[[123 123 121 121 126 128 122 128 131 129 126 123 131]
 [114 107 115 100 123 138 126 144 132 137 116 130 141]
 [120 118 128 119 115 122 129 128 121 120 128 132 122]
 [101 105 116 138 102 115 105 111 139 120 142 108 121]
 [127 123 134 115 120 123 139 134 114 120 123 140 122]
 [113 112 113 119 120 128 114 126 133 129 124 116 131]
 [105 106 109 121 118 132 108 129 142 135 124 111 137]] | 121

[[141 129 120 123 127 109 119 132 137 115 154 109 122 143]
 [130 126 137 122 119 123 141 145 131 107 141 104 131 136]
 [138 130 125 117 128 122 132 132 132 109 148 104 125 125]
 [140 128 123 117 128 119 128 130 135 109 151 106 125 127]
 [135 137 127 122 128 118 132 134 130 114 148 103 124 131]] | 120

[[124 131 136 135 118 129 130 132 134 143 124]
 [129 114 126 124 123 135 123 133 140 127 124]
 [131 132 121 117 131 124 122 131 127 125 124]
 [127 139 139 130 121 125 125 135 129 151 115]
 [127 129 126 128 124 128 128 131 132 131 128]
 [126 139 135 134 126 124 132 128 123 139 126]
 [132 134 124 120 138 122 125 125 118 121 126]
 [126 121 129 132 125 132 131 127 133 126 132]
 [128 127 130 131 132 129 131 124 124 124 131]
 [126 124 132 132 120 132 128 132 136 137 125]
 [132 126 128 122 139 127 124 123 119 120 124]] | 136

[[117 123 134 125 119 110]
 [128 144 125 138 128 118]
 [127 132 128 144 119 125]
 [154 143 103 130 125 134]
 [120 139 127 132 105 122]
 [134 128 126 144 155 142]
 [134 127 125 124 118 125]
 [135 122 138 130 132 147]
 [116 127 132 128 105 122]
 [137 117 124 119 136 147]
 [129 121 131 119 125 129]
 [138 147 134 139 132 136]] | 134

[[134 133 113 154 116 118 112 129 126 135 128 137 121 135 138 141]
 [117 125 132 113 129 119 129 125 117 125 140 123 141 129 123 128]
 [119 148 128 137 133 120 124 130 129 120 134 131 126 123 130 142]
 [136 115 120 145 134 150 128 131 132 147 126 112 152 128 118 133]
 [120 129 139 124 130 140 142 135 128 129 138 112 132 121 121 127]] | 113

[[132 136 112 124 147 121 138 122 142 123 136 118]
 [133 126 102 141 144 129 133 113 126 128 146 111]
 [138 124 123 139 119 137 142 130 110 122 133 121]
 [126 119 127 141 140 122 132 124 137 134 132 113]
 [132 115 127 131 124 122 125 136 119 124 132 127]
 [131 125 151 140 124 121 150 149 133 128 117 110]
 [133 146 117 134 143 146 148 116 128 127 132 117]
 [126 124 144 128 126 124 126 142 131 134 116 131]
 [117 110 142 133 134  99 122 137 151 135 126 114]
 [133 129 118 121 114 138 121 124 114 121 130 141]] | 112

[[135 128 143 120 130 139 140 137 132 141 130 126 132]
 [127 142 132 134 135 146 123 137 129 127 122 121 120]
 [139 148 129 127 117 131 133 129 121 117 126 129 134]
 [128 132 124 134 126 124 134 138 121 136 134 129 151]
 [131 125 116 143 122 137 143 132 127 128 118 123 124]
 [112 121 136 126 120 133 127 129 124 141 129 130 112]
 [140 132 123 142 145 128 126 120 131 137 123 122 126]
 [112 127 132 128 126 132 130 143 132 138 131 116 119]
 [126 126 149 136 140 126 128 129 121 127 133 136 115]
 [148 131 140 123 120 133 125 120 128 119 121 134 129]
 [142 129 140 144 119 121 125 130 135 119 127 134 124]
 [135 127 120 134 110 120 135 133 128 123 135 114 126]] | 143

[[144 119 146 124 114 132 112 124 114]
 [132 128 148 145 119 126 149 133 120]
 [126 119 130 144 125 129 108 140 125]
 [129 121 117 142 140 148 123 133 142]
 [140 124 134 115 122 131 123 148 136]
 [135 118 130 115 140 122 123 145 124]
 [110 128 146 124 120 138 124 133 120]
 [133 139 117 130 120 116 121 137 130]
 [140 111 136 127 123 140 119 112 135]
 [141 138 125 135 131 139 117 140 115]
 [127 110 122 120 125 134 119 131 135]
 [124 147 119 123 119 150 128 132 147]] | 146

[[141 127 126 127 130 116 120 131 129 134 119 118 133 126 137 120]
 [125 114 125 106 113 141 131 128 143 114 136 131 120 120 120 115]
 [122 130 136 123 122 123 130 129 119 128 129 132 108 125 123 116]
 [137 133 128 131 122 147 128 127 123 129 119 127 138 120 122 138]
 [130 143 140 129 141 127 121 129 126 134 126 123 132 114 135 137]
 [130 126 140 139 132 133 116 133 121 122 136 139 128 130 131 123]
 [140 118 133 131 126 121 132 132 118 128 129 104 122 128 125 126]
 [127 121 131 129 124 133 132 145 132 132 136 120 135 125 137 145]
 [127 140 133 124 122 137 119 135 123 123 119 120 119 135 127 130]
 [139 124 140 128 130 124 135 123 138 137 132 129 126 131 135 135]] | 126
---
[154 135 129 158]	158, 154

[126 129 140 138 134 140 150]	150, 126

[153 131 129 121 118 139 104]	104, 153

[[149 153 106 109 126 105]
 [119  98 149 108 150 108]]	105, 119

[132 110 153 108 144 105 134]	134, 132

[140 126 153 156 129]	129, 140
---
[150 135 132 130 113 103 127] → 150
[116 116 152 131 120] → 116
[128 113 112 100] → 128
[145 133 125 153 110 136] → 145
[116 104 147 126 144 121 141] → 116
[135 116 150 109] → 135
[142 132 152 128 136 148 118] → 142
[134 154 119 141] → 134
[106 118 125 119 133] → 106
[152 143 109 143 134 139] → 152
---
[151 108 126 135 122 125] → 126
[151 143 107 101 125 128 120] → 107
[135 137 118 107] → 118
[121 101 134 123] → 134
[137 132 119 122 154 124] → 119
[123 134 157 114 106 135 129] → 157
[105 104 122 102 141 151] → 122
---
((124, 124, 135, 123), (114, 121, 104, 131), (123, 115, 130, 120)) --> 120
((130, 146, 154, 110, 115), (118, 150, 145, 106, 127)) --> 127
(102, 103, 137, 136, 141, 124) --> 124
(141, 147, 113, 154, 140, 102) --> 102
(104, 101, 115, 144, 151, 136) --> 136
(105, 149, 99, 134, 131, 103) --> 103
((106, 138, 131, 129, 120, 125, 149), (128, 153, 122, 124, 104, 145, 120)) --> 120
(113, 114, 116, 112, 99, 148, 146) --> 146
((120, 139, 104, 148), (146, 143, 112, 152)) --> 152
---
115,125,131,124,132,118,145
132,123,130,154,123,122,138
122,111,109,152,146,119,128
==> 128

134,136,123,105,142,124
131,129,111,127,128,124
145,139,142,119,124,139
==> 139

114,139,121,107
122,135,139,141
125,133,140,152
==> 152

154,136,106,135
149,133,102,135
141,140,108,129
==> 129

110,124,113,134,127,119,119
123,118,134,103,126,128,138
157,145,120,118,124,138,126
==> 126

120,137,105,121,125,135,129
136,131,151,124,129,138,137
124,134,105,119,118,127,123
==> 123

115,125,153,120,139,106,117
126,142,117,133,145,138,116
109,130,123,118,122,129,114
==> 114
---
array([[132, 112, 137, 119, 125, 118],
       [128, 119, 141, 108, 106, 117],
       [119, 127, 132, 135, 121, 139]]) ⇒ 118

array([[127, 111, 105, 122],
       [138, 117, 121, 115]]) ⇒ 122

array([[123, 128, 145, 116, 117, 123, 125],
       [107, 151, 153, 113, 124, 152, 157],
       [111, 140, 153, 111, 118, 138, 136]]) ⇒ 125

array([ 99, 136, 144, 106, 122]) ⇒ 122

array([[137, 140, 146, 134, 142, 114, 118],
       [154, 127, 145, 134, 149, 144, 135],
       [148, 133, 151, 126, 152, 127, 123]]) ⇒ 118

array([[133, 125, 126, 130, 131],
       [110, 109, 119, 108, 135],
       [136, 154, 148, 139, 147]]) ⇒ 131

array([137, 105, 138, 117, 112]) ⇒ 112

array([[116, 123, 114, 125, 138, 124, 142],
       [140, 113,  98, 128, 115, 101, 109]]) ⇒ 142

array([153, 102, 100, 123]) ⇒ 123
---
[156 111  98 111 113] -> 98
[128 140 103 116 139 105 157] -> 139
[139 129 153 107 112 128 136] -> 112
[130 119 100 118 107] -> 100
[131 139 126 154] -> 139
[131 116 122 150] -> 116
